Here is a tiny trained network, its code and every weight. The questions are about switching its units off for an input and a class, where a switched-off unit gives its printed mean instead of its output.

import numpy as np


def w(rows, s, z=0):
    codes = np.array(rows[::2]) - 128.0
    scale = np.full(codes.shape[1], s)
    scale[-1] = z or s
    return codes * scale


def f(y):
    return y / 2 * (1 + np.tanh(0.7978845608 * (y + 0.044715 * y**3)))


def log_softmax(a):
    a = a - a.max(-1, keepdims=True)
    return a - np.log(np.exp(a).sum(-1, keepdims=True))


def net(x, mask):
    res = np.array(x, float).reshape(1, 6) / 4 @ E
    y = f(res @ A[0][:, :-1].T + A[0][:, -1])
    res = res + np.where(mask, y, B[0][:, -1]) @ B[0][:, :-1]
    return log_softmax(res[-1] @ U[:, :-1].T + U[:, -1])


A, B = {}, {}
E = w([
[171,165,212],'x0',
[194,114,169],'x1',
[149,52,59],'x2',
[107,255,109],'x3',
[20,141,56],'x4',
[10,64,183],'x5',
],0.0073)
A[0] = w([
[247,174,111,94],'N1',
[103,119,5,254],'N2',
[116,61,100,121],'N3',
[189,100,163,189],'N4',
[31,186,61,160],'N5',
[118,181,162,105],'N6',
[157,124,195,165],'N7',
[116,124,133,216],'N8',
[81,34,88,195],'N9',
[123,149,130,149],'N10',
[77,145,223,152],'N11',
[188,67,140,84],'N12',
[22,179,95,197],'N13',
[107,109,141,19],'N14',
[182,137,161,108],'N15',
[181,44,98,159],'N16',
[150,154,154,154],'N17',
[165,67,119,37],'N18',
[90,95,238,173],'N19',
[128,170,87,114],'N20',
[153,61,114,87],'N21',
[86,199,128,83],'N22',
[169,181,188,157],'N23',
[58,124,127,177],'N24',
[92,197,131,110],'N25',
[152,160,241,180],'N26',
],0.012,0.0049)
B[0] = w([
[173,188,108,206],'N1',
[46,90,180,254],'N2',
[125,102,100,178],'N3',
[54,145,100,185],'N4',
[15,155,110,245],'N5',
[148,148,122,154],'N6',
[109,167,135,168],'N7',
[103,123,138,160],'N8',
[87,78,93,237],'N9',
[118,136,123,140],'N10',
[184,102,204,182],'N11',
[94,123,85,170],'N12',
[5,155,109,245],'N13',
[162,122,122,122],'N14',
[132,149,101,156],'N15',
[130,72,123,203],'N16',
[133,151,123,151],'N17',
[165,124,97,151],'N18',
[137,62,186,197],'N19',
[151,112,130,158],'N20',
[134,117,87,163],'N21',
[109,131,67,173],'N22',
[166,178,112,183],'N23',
[85,152,129,190],'N24',
[115,131,85,174],'N25',
[166,187,166,197],'N26',
],0.027,0.0099)
U = w([
[91,197,185,198],'0',
[160,103,73,4],'1',
[78,3,31,244],'2',
[70,176,184,180],'3',
[175,99,66,3],'4',
[10,167,83,99],'5',
[126,239,16,200],'6',
[51,209,162,52],'7',
],0.0067,0.0047)

Each question gives the input, the list of numbers given to net, and the class t.
The units are the neurons (one row each of A and B). Each row of codes is followed by its name. A weight is (code - 128) times the scale printed after its matrix; where a second scale follows, it is the last column's (A, B and U).
mask holds one flag per neuron, in row order. A switched-off neuron (its flag False) gives its mean, the last column of its row in B, instead of its output. The means were averaged over made-up inputs and are rounded, as every weight is.
A unit's drop is (log p(t) with every unit on - log p(t) with that unit switched off) / (log p(t) with every unit on - log p(t) with every unit switched off).
The circuit of an input: a set's keep is (log p(t) with only the set's units on - log p(t) with every unit switched off) / (log p(t) with every unit on - log p(t) with every unit switched off). Starting from the 12 units with the biggest drops (on a tie, the unit counted first), units are removed one at a time, each time the one whose removal leaves the highest keep (on an exact tie, the one counted first), for as long as the keep stays at least 0.8.
circuit, biggest first: the units of the circuit, biggest drop first
most important unit: the unit with the biggest drop
top k neurons: the k neurons with the biggest drops, biggest first
drop of u: that unit's drop, to one decimal
input [-2,-2,-2,7,-4,5], class 7: circuit, biggest first -> (N9, N11)
input [6,-7,-7,2,-6,0], class 0: most important unit -> N11
input [-8,8,6,6,1,3], class 2: circuit, biggest first -> (N26, N1)
input [-6,-8,7,-5,4,-1], class 2: top 3 neurons -> (N9, N16, N3)
input [-5,7,3,4,-5,3], class 2: top 2 neurons -> (N13, N5)
input [5,-5,-8,-6,-5,7], class 3: top 2 neurons -> (N19, N1)
input [5,4,-6,5,0,2], class 0: drop of N11 -> 0.3
input [-1,3,-5,-1,-8,6], class 0: drop of N26 -> 0.1
input [-1,7,-8,0,4,2], class 0: drop of N11 -> 0.1
input [3,8,-5,-8,5,7], class 3: top 2 neurons -> (N26, N11)
